Below is a small trained network, with its code and all its weights. Each question gives an input and a class and asks what happens when units are switched off, that is, made to give their printed mean instead of their output.

import numpy as np


def w(rows, s, z=0):
    codes = np.array(rows[::2]) - 128.0
    scale = np.full(codes.shape[1], s)
    scale[-1] = z or s
    return codes * scale


def norm(h):
    return h / np.sqrt((h * h).mean(-1, keepdims=True) + 1e-5)


def f(y):
    return y / 2 * (1 + np.tanh(0.7978845608 * (y + 0.044715 * y**3)))


def log_softmax(a):
    a = a - a.max(-1, keepdims=True)
    return a - np.log(np.exp(a).sum(-1, keepdims=True))


def net(x, mask):
    res = np.array(x, float).reshape(1, 7) / 4 @ E
    u = 0
    for l in range(2):
        y = f(norm(res) @ A[l][:, :-1].T + A[l][:, -1])
        res = res + np.where(mask[u : u + 9], y, B[l][:, -1]) @ B[l][:, :-1]
        u += 9
    return log_softmax(norm(res)[-1] @ U[:, :-1].T + U[:, -1])


A, B = {}, {}
E = w([
[174,108,34,149,95,105,205,160,184,100],'x0',
[125,89,118,98,169,145,111,212,169,213],'x1',
[50,184,83,254,98,101,104,168,118,135],'x2',
[133,159,67,66,93,149,91,182,45,138],'x3',
[6,109,146,61,67,93,198,124,121,147],'x4',
[125,130,128,125,129,123,129,127,123,135],'x5',
[124,125,72,112,77,161,66,48,197,159],'x6',
],0.0027)
A[0] = w([
[127,109,174,194,182,112,202,83,213,125,49],'0.n1',
[135,242,114,105,80,129,129,50,87,11,3],'0.n2',
[225,99,160,64,73,121,166,123,146,90,11],'0.n3',
[170,143,80,50,79,156,73,202,48,112,103],'0.n4',
[111,229,54,51,96,169,120,180,79,89,56],'0.n5',
[97,162,100,110,95,192,120,72,134,88,97],'0.n6',
[137,221,109,130,138,94,177,3,80,17,40],'0.n7',
[154,134,18,140,109,65,188,146,233,102,141],'0.n8',
[156,118,208,156,207,72,229,238,9,67,90],'0.n9',
],0.0039,0.0025)
B[0] = w([
[70,101,94,128,214,198,136,62,15,156,165],'0.n1',
[95,112,119,101,221,128,173,170,173,184,137],'0.n2',
[140,117,141,156,121,67,108,202,101,41,133],'0.n3',
[91,94,91,181,193,184,181,59,105,170,175],'0.n4',
[76,62,87,153,179,125,178,66,76,115,145],'0.n5',
[109,111,103,98,68,157,109,124,167,136,131],'0.n6',
[131,93,113,82,173,183,113,253,179,229,159],'0.n7',
[168,196,151,154,88,200,190,111,109,87,220],'0.n8',
[142,223,66,88,84,74,88,21,202,161,253],'0.n9',
],0.0051,0.0029)
A[1] = w([
[207,22,162,14,110,126,144,113,73,83,35],'1.n1',
[70,157,241,98,127,198,13,103,66,115,144],'1.n2',
[56,156,109,225,75,125,113,175,150,97,103],'1.n3',
[121,179,83,94,187,184,137,234,254,206,167],'1.n4',
[168,132,98,31,134,97,156,115,209,76,239],'1.n5',
[55,41,145,105,21,59,246,134,122,146,168],'1.n6',
[122,49,113,124,37,203,42,31,190,121,117],'1.n7',
[106,75,224,194,198,111,177,59,233,109,3],'1.n8',
[55,141,99,236,88,115,115,206,137,94,83],'1.n9',
],0.0043,0.0016)
B[1] = w([
[78,119,109,190,220,34,81,196,101,76,175],'1.n1',
[193,127,131,181,50,205,209,167,149,31,224],'1.n2',
[141,86,161,70,169,45,79,164,105,71,176],'1.n3',
[134,128,201,70,144,202,149,138,187,194,234],'1.n4',
[78,146,165,151,102,100,51,155,121,119,243],'1.n5',
[189,120,212,160,104,178,110,109,89,160,254],'1.n6',
[129,174,97,111,128,3,105,87,124,144,213],'1.n7',
[62,109,4,108,153,155,165,155,37,211,166],'1.n8',
[129,84,171,76,205,84,66,149,103,69,162],'1.n9',
],0.0062,0.0026)
U = w([
[106,238,80,77,82,52,63,35,204,176,145],'0',
[81,54,144,138,225,27,34,248,96,27,99],'1',
[40,56,3,180,227,207,220,36,17,193,40],'2',
[127,93,184,42,182,221,163,227,229,236,34],'3',
[157,151,154,149,124,143,139,108,129,123,208],'4',
[223,175,149,193,23,199,229,165,155,15,3],'5',
[191,121,184,167,115,137,103,116,107,154,165],'6',
],0.0059,0.0041)

Each question gives the input, the list of numbers given to net, and the class t.
The units are the neurons (one row each of A and B). Each row of codes is followed by its name. A weight is (code - 128) times the scale printed after its matrix; where a second scale follows, it is the last column's (A, B and U).
mask holds one flag per neuron, layer by layer. A switched-off neuron (its flag False) gives its mean, the last column of its row in B, instead of its output. The means were averaged over made-up inputs and are rounded, as every weight is.
A unit's drop is (log p(t) with every unit on - log p(t) with that unit switched off) / (log p(t) with every unit on - log p(t) with every unit switched off).
The circuit of an input: a set's keep is (log p(t) with only the set's units on - log p(t) with every unit switched off) / (log p(t) with every unit on - log p(t) with every unit switched off). Starting from the 12 units with the biggest drops (on a tie, the unit counted first), units are removed one at a time, each time the one whose removal leaves the highest keep (on an exact tie, the one counted first), for as long as the keep stays at least 0.8.
units of the circuit, in order: the units of the circuit, biggest drop first
most important unit: the unit with the biggest drop
k most important neurons: the k neurons with the biggest drops, biggest first
k most important neurons of layer l: the k neurons of layer l with the biggest drops, biggest first
input [6,-7,-4,7,4,0,-1], class 2: units of the circuit, in order : [0.n5]
input [-8,7,6,0,-6,-5,-6], class 5: 3 most important neurons : [1.n2, 0.n7, 0.n2]
input [-6,-4,5,7,2,0,-4], class 2: units of the circuit, in order : [0.n5, 0.n4]
input [0,7,-8,-4,6,8,-7], class 1: 3 most important neurons : [1.n1, 1.n5, 0.n7]
input [-3,3,7,-6,-2,-2,4], class 1: units of the circuit, in order : [0.n9, 1.n3]
input [7,4,-3,-8,3,8,-8], class 0: 3 most important neurons of layer 0 : [0.n9, 0.n4, 0.n5]
input [2,0,-3,-5,1,-3,3], class 2: 2 most important neurons of layer 0 : [0.n1, 0.n9]
input [-2,-7,-7,5,-6,-2,6], class 1: units of the circuit, in order : [1.n1, 0.n9]
input [-6,-6,1,2,2,2,-5], class 3: units of the circuit, in order : [0.n7, 0.n2]
input [8,2,-7,1,7,2,4], class 5: 3 most important neurons of layer 0 : [0.n8, 0.n9, 0.n1]
input [6,-5,8,8,-8,1,-6], class 1: 4 most important neurons : [1.n9, 1.n3, 0.n1, 1.n2]
input [-7,-8,6,-5,-5,4,-8], class 0: 4 most important neurons : [0.n9, 1.n6, 0.n8, 0.n2]
input [6,-2,6,7,-5,-5,2], class 2: 3 most important neurons : [0.n4, 0.n5, 1.n2]
input [2,-7,3,-8,-4,-6,-2], class 2: most important unit : 0.n1
input [2,-7,-5,4,-2,-3,3], class 3: 2 most important neurons : [0.n7, 0.n2]
input [3,3,6,-1,3,1,-4], class 1: 2 most important neurons of layer 1 : [1.n3, 1.n9]
input [6,7,1,-2,1,0,-8], class 0: 2 most important neurons of layer 0 : [0.n9, 0.n7]
input [-7,1,-7,-1,3,0,3], class 1: 3 most important neurons : [1.n1, 0.n9, 0.n8]
input [5,3,-5,-5,4,-5,3], class 1: 2 most important neurons : [1.n1, 0.n4]
input [-5,5,-5,-7,-1,-5,8], class 0: most important unit : 1.n7
input [-5,-3,4,-7,-4,-1,-7], class 0: 2 most important neurons of layer 0 : [0.n9, 0.n4]
input [-1,0,6,3,5,-1,-1], class 1: 2 most important neurons : [1.n9, 1.n3]
